Below are the code and all the weights of a small trained network. Each question names an input and a target symbol and asks about switching units off, where a switched-off unit gives its printed mean instead of its output.

import numpy as np


def w(rows, s, z=0):
    codes = np.array(rows[::2]) - 128.0
    scale = np.full(codes.shape[1], s)
    scale[-1] = z or s
    return codes * scale


def f(y):
    return y / 2 * (1 + np.tanh(0.7978845608 * (y + 0.044715 * y**3)))


def softmax(a):
    e = np.exp(a - a.max(-1, keepdims=True))
    return e / e.sum(-1, keepdims=True)


def log_softmax(a):
    a = a - a.max(-1, keepdims=True)
    return a - np.log(np.exp(a).sum(-1, keepdims=True))


def net(x, mask):
    ids = ['ΓΛΣΦΩαβδεζημξτ'.index(c) for c in x.split()]
    T = len(ids)
    res = E[ids] + P[:T]
    u = 0
    for l in range(2):
        r = res
        for j in range(3):
            rows = slice(3 * j, 3 * j + 3)
            q, k, v = (r @ M[l][rows].T for M in (Q, K, V))
            z = softmax(np.where(np.tri(T) > 0, q @ k.T / 3**0.5, -1e9)) @ v
            o = O[l][rows]
            res = res + np.where(mask[u + j], z, o[:, -1]) @ o[:, :-1]
        u += 3
        y = f(res @ A[l][:, :-1].T + A[l][:, -1])
        res = res + np.where(mask[u : u + 8], y, B[l][:, -1]) @ B[l][:, :-1]
        u += 8
    return log_softmax(res[-1] @ U[:, :-1].T + U[:, -1])


Q, K, V, O, A, B = {}, {}, {}, {}, {}, {}
E = w([
[99,120,128,191,117,161,113,108],'Γ',
[60,69,119,19,66,69,123,254],'Λ',
[106,185,97,185,68,129,44,105],'Σ',
[162,51,143,112,135,171,211,131],'Φ',
[154,82,162,92,116,88,136,85],'Ω',
[223,159,106,152,73,131,80,95],'α',
[142,123,127,177,68,130,91,212],'β',
[126,126,81,139,94,117,41,116],'δ',
[132,166,192,120,87,147,102,60],'ε',
[222,81,109,90,91,125,62,54],'ζ',
[171,231,233,121,197,62,198,57],'η',
[194,88,94,136,156,169,212,210],'μ',
[93,147,124,125,193,102,142,92],'ξ',
[164,59,153,249,148,125,129,62],'τ',
],0.017)
P = w([
[110,111,189,166,136,101,111,145],'0',
[157,179,103,49,53,38,163,54],'1',
[68,100,37,160,155,155,166,69],'2',
[171,165,166,129,157,26,123,169],'3',
[153,97,29,156,45,22,116,75],'4',
[58,84,12,130,232,207,184,35],'5',
[127,187,165,114,156,7,114,185],'6',
[147,44,32,150,67,2,89,164],'7',
[29,128,45,93,169,148,183,136],'8',
],0.0095)
Q[0] = w([
[134,198,254,78,166,146,78,170],'0.h0',
[112,98,129,122,167,116,157,144],'0.h0',
[115,225,155,113,143,196,143,108],'0.h0',
[180,58,127,147,94,59,135,120],'0.h1',
[147,191,124,156,162,148,33,135],'0.h1',
[104,142,193,110,221,242,106,187],'0.h1',
[111,240,208,71,159,196,98,178],'0.h2',
[80,141,213,170,114,132,103,110],'0.h2',
[133,75,95,136,32,71,160,120],'0.h2',
],0.008)
K[0] = w([
[183,165,201,131,66,39,160,130],'0.h0',
[89,83,114,71,113,157,179,75],'0.h0',
[129,134,194,118,94,89,160,172],'0.h0',
[101,185,134,125,190,161,171,111],'0.h1',
[226,149,149,115,96,119,103,77],'0.h1',
[206,127,199,108,1,28,119,155],'0.h1',
[162,185,177,111,95,60,148,133],'0.h2',
[128,174,131,145,131,145,169,173],'0.h2',
[5,68,88,128,183,147,134,151],'0.h2',
],0.0082)
V[0] = w([
[179,45,97,171,188,53,119,162],'0.h0',
[190,141,42,217,189,54,50,159],'0.h0',
[120,129,40,121,92,159,46,116],'0.h0',
[163,108,107,156,175,16,149,44],'0.h1',
[161,171,131,74,182,192,167,199],'0.h1',
[129,107,149,138,109,165,254,164],'0.h1',
[28,137,73,119,124,21,176,172],'0.h2',
[135,182,144,79,10,102,193,189],'0.h2',
[68,88,100,75,186,164,97,86],'0.h2',
],0.007)
O[0] = w([
[188,179,163,140,164,128,171,180,190],'0.h0',
[164,78,190,74,177,148,166,160,177],'0.h0',
[138,89,164,156,254,64,72,58,158],'0.h0',
[235,169,131,124,165,107,200,104,229],'0.h1',
[121,168,89,208,80,183,57,161,3],'0.h1',
[62,195,86,134,68,143,96,145,144],'0.h1',
[182,139,220,89,150,178,161,121,165],'0.h2',
[163,128,99,82,155,129,48,133,35],'0.h2',
[124,136,168,90,76,121,192,95,162],'0.h2',
],0.0074,0.0046)
A[0] = w([
[134,158,255,149,103,84,116,250,161],'0.n0',
[122,104,212,149,188,154,24,194,54],'0.n1',
[49,81,136,56,91,155,144,171,48],'0.n2',
[108,179,36,152,126,100,94,111,116],'0.n3',
[162,113,129,57,137,165,165,101,94],'0.n4',
[155,138,133,52,114,93,39,115,56],'0.n5',
[159,33,141,95,62,161,222,98,253],'0.n6',
[145,73,43,156,161,132,195,239,77],'0.n7',
],0.0071,0.0032)
B[0] = w([
[184,81,111,138,85,123,169,58,186],'0.n0',
[78,117,85,36,131,189,169,135,135],'0.n1',
[157,154,109,221,94,124,128,185,148],'0.n2',
[174,59,135,127,100,143,255,194,134],'0.n3',
[114,119,141,161,76,125,89,100,162],'0.n4',
[90,124,137,197,199,126,183,160,147],'0.n5',
[95,191,75,164,138,112,32,129,254],'0.n6',
[128,182,127,107,197,90,65,160,165],'0.n7',
],0.0088,0.0098)
Q[1] = w([
[113,114,126,46,149,205,153,130],'1.h0',
[113,87,119,163,202,146,46,132],'1.h0',
[133,62,172,116,79,128,130,178],'1.h0',
[96,134,95,127,175,109,96,131],'1.h1',
[112,170,88,45,89,146,104,85],'1.h1',
[124,103,88,123,178,136,76,106],'1.h1',
[94,108,204,74,105,187,2,136],'1.h2',
[108,125,120,116,203,84,193,74],'1.h2',
[103,82,134,65,156,202,166,228],'1.h2',
],0.0073)
K[1] = w([
[142,153,138,133,103,14,142,241],'1.h0',
[110,191,45,128,174,134,43,112],'1.h0',
[132,130,147,117,2,114,85,158],'1.h0',
[94,75,193,111,95,139,129,78],'1.h1',
[39,38,175,167,131,79,174,163],'1.h1',
[164,159,112,124,93,52,183,141],'1.h1',
[101,107,122,151,9,78,84,182],'1.h2',
[73,147,190,185,143,161,174,65],'1.h2',
[136,130,117,136,63,37,132,220],'1.h2',
],0.0072)
V[1] = w([
[110,97,50,112,135,97,36,55],'1.h0',
[186,123,131,106,107,140,166,85],'1.h0',
[154,153,159,123,190,123,135,173],'1.h0',
[92,65,223,196,61,175,149,113],'1.h1',
[76,162,209,162,139,182,143,139],'1.h1',
[71,46,217,33,114,235,190,79],'1.h1',
[221,129,137,36,99,105,213,105],'1.h2',
[118,158,150,134,150,172,197,105],'1.h2',
[138,176,106,126,73,163,2,127],'1.h2',
],0.0063)
O[1] = w([
[89,95,133,77,85,154,148,214,187],'1.h0',
[180,117,118,120,122,121,173,82,136],'1.h0',
[152,152,105,165,164,83,106,132,125],'1.h0',
[101,71,134,194,86,114,131,45,85],'1.h1',
[122,140,103,177,94,112,188,113,83],'1.h1',
[98,158,76,148,143,149,104,64,2],'1.h1',
[185,157,98,111,178,156,143,58,96],'1.h2',
[146,183,88,86,112,72,112,66,140],'1.h2',
[191,67,174,1,103,170,76,104,79],'1.h2',
],0.0074,0.0094)
A[1] = w([
[25,138,162,230,217,250,207,74,72],'1.n0',
[174,163,166,86,47,112,173,130,10],'1.n1',
[93,160,147,58,107,207,108,32,130],'1.n2',
[152,2,88,134,82,160,99,109,204],'1.n3',
[114,113,164,71,79,105,190,107,254],'1.n4',
[66,220,136,101,179,65,221,119,116],'1.n5',
[64,207,31,88,121,178,176,141,183],'1.n6',
[95,160,164,177,99,117,91,67,55],'1.n7',
],0.0073,0.0028)
B[1] = w([
[76,181,185,62,137,181,171,149,183],'1.n0',
[74,120,92,163,178,141,126,115,190],'1.n1',
[203,134,194,148,187,69,43,150,132],'1.n2',
[130,179,79,120,188,175,103,74,168],'1.n3',
[114,52,121,170,142,187,64,106,198],'1.n4',
[151,70,137,105,2,136,149,146,255],'1.n5',
[103,46,139,174,198,111,136,160,172],'1.n6',
[116,206,163,137,91,123,102,128,143],'1.n7',
],0.0084,0.0066)
U = w([
[99,224,146,186,104,136,156,134,117],'Γ',
[82,117,149,85,159,143,184,135,194],'Λ',
[95,81,2,194,142,184,199,131,32],'Σ',
[138,59,53,96,146,152,120,97,143],'Φ',
[171,107,200,120,134,140,83,116,143],'Ω',
[88,81,113,146,66,90,79,92,150],'α',
[141,112,125,110,55,217,116,175,140],'β',
[92,79,100,96,169,68,142,83,125],'δ',
[149,118,116,171,197,133,130,143,71],'ε',
[173,161,38,117,133,132,175,104,210],'ζ',
[109,87,104,68,173,108,205,118,67],'η',
[166,152,127,80,135,163,152,166,196],'μ',
[127,170,124,63,65,73,199,127,6],'ξ',
[135,79,176,180,169,90,180,119,131],'τ',
],0.0075,0.0019)

Each question gives the input, a string of symbols that net reads in full, and the target symbol t.
The units are the heads (3 rows each of Q, K, V and O) and the neurons (one row each of A and B). Each row of codes is followed by its name. A weight is (code - 128) times the scale printed after its matrix; where a second scale follows, it is the last column's (O, A, B and U).
mask holds one flag per unit, layer by layer, with each layer's heads first. A switched-off unit (its flag False) gives its mean, the last column of its rows in O or B, instead of its output. The means were averaged over made-up inputs and are rounded, as every weight is.
A unit's drop is (log p(t) with every unit on - log p(t) with that unit switched off) / (log p(t) with every unit on - log p(t) with every unit switched off).
The circuit of an input: a set's keep is (log p(t) with only the set's units on - log p(t) with every unit switched off) / (log p(t) with every unit on - log p(t) with every unit switched off). Starting from the 12 units with the biggest drops (on a tie, the unit counted first), units are removed one at a time, each time the one whose removal leaves the highest keep (on an exact tie, the one counted first), for as long as the keep stays at least 0.8.
circuit, biggest first: the units of the circuit, biggest drop first
top k neurons: the k neurons with the biggest drops, biggest first
top k neurons in layer l: the k neurons of layer l with the biggest drops, biggest first
input μ Φ Ω Λ η Σ τ Γ Γ, target Λ: circuit, biggest first => (1.n0; 0.n6; 0.n0)
input Φ β Γ Λ Λ ξ τ ε, target Γ: circuit, biggest first => (0.n6; 0.h2; 1.h2)
input Σ Λ Φ β δ, target Σ: top 2 neurons in layer 0 => (0.n3; 0.n6)
input η Φ η τ ζ, target ζ: top neuron => (0.n6)
input ξ ζ Φ ε Γ Λ, target β: circuit, biggest first => (0.n2; 1.h2; 0.h1)
input ε Λ ξ Φ Γ, target Γ: top 2 neurons => (0.n6; 1.n7)
input Λ η Φ Λ Φ, target Σ: circuit, biggest first => (0.h1; 1.n6; 0.h0)
input ζ δ α δ δ η η, target ζ: circuit, biggest first => (1.h0; 1.h2; 0.h1)
input Σ Φ Σ Ω ζ, target δ: circuit, biggest first => (0.h0; 0.h1)
input τ Λ Λ β ε ξ Σ Σ, target Γ: circuit, biggest first => (0.h2; 1.h2; 0.n6)
input τ Γ τ Σ Ω, target ξ: circuit, biggest first => (0.h1; 1.n5; 1.h2)
input μ Γ τ μ ε Φ ξ, target ξ: circuit, biggest first => (1.n5; 1.h2)
input Γ Φ τ τ Φ τ Λ τ, target ξ: top 2 neurons => (1.n5; 1.n4)
input Γ Γ ξ ξ β, target Γ: circuit, biggest first => (0.n6; 0.h2; 1.h2)
input μ τ μ Γ δ, target β: top 2 neurons in layer 0 => (0.n7; 0.n0)
input μ Σ μ α Φ η, target ξ: circuit, biggest first => (1.n5; 1.h2)
input δ Γ Λ, target β: circuit, biggest first => (1.h2; 0.h1)
input τ μ τ Ω μ, target ξ: circuit, biggest first => (1.n5; 0.h1; 0.h2; 1.h2)
input β Γ η, target ξ: circuit, biggest first => (1.n5)
input Φ Λ Φ, target β: top 3 neurons in layer 0 => (0.n2; 0.n6; 0.n7)
input τ α μ Γ Γ, target β: top 3 neurons in layer 0 => (0.n7; 0.n6; 0.n3)
input ζ τ Λ Φ ζ, target Ω: top neuron in layer 0 => (0.n4)
input η Σ μ, target ε: top 3 neurons in layer 0 => (0.n7; 0.n6; 0.n0)
input Ω Λ τ ξ, target ξ: top 2 neurons => (1.n5; 1.n6)
input δ ζ Φ δ ζ, target Σ: top 2 neurons => (0.n3; 0.n7)
input Γ Φ Φ Σ Γ, target Σ: top 2 neurons in layer 0 => (0.n3; 0.n7)
input Γ τ τ Ω α Φ τ Γ, target Σ: top 3 neurons => (0.n3; 1.n1; 1.n4)
input ε Λ τ Λ μ, target ξ: top 3 neurons in layer 1 => (1.n5; 1.n4; 1.n1)
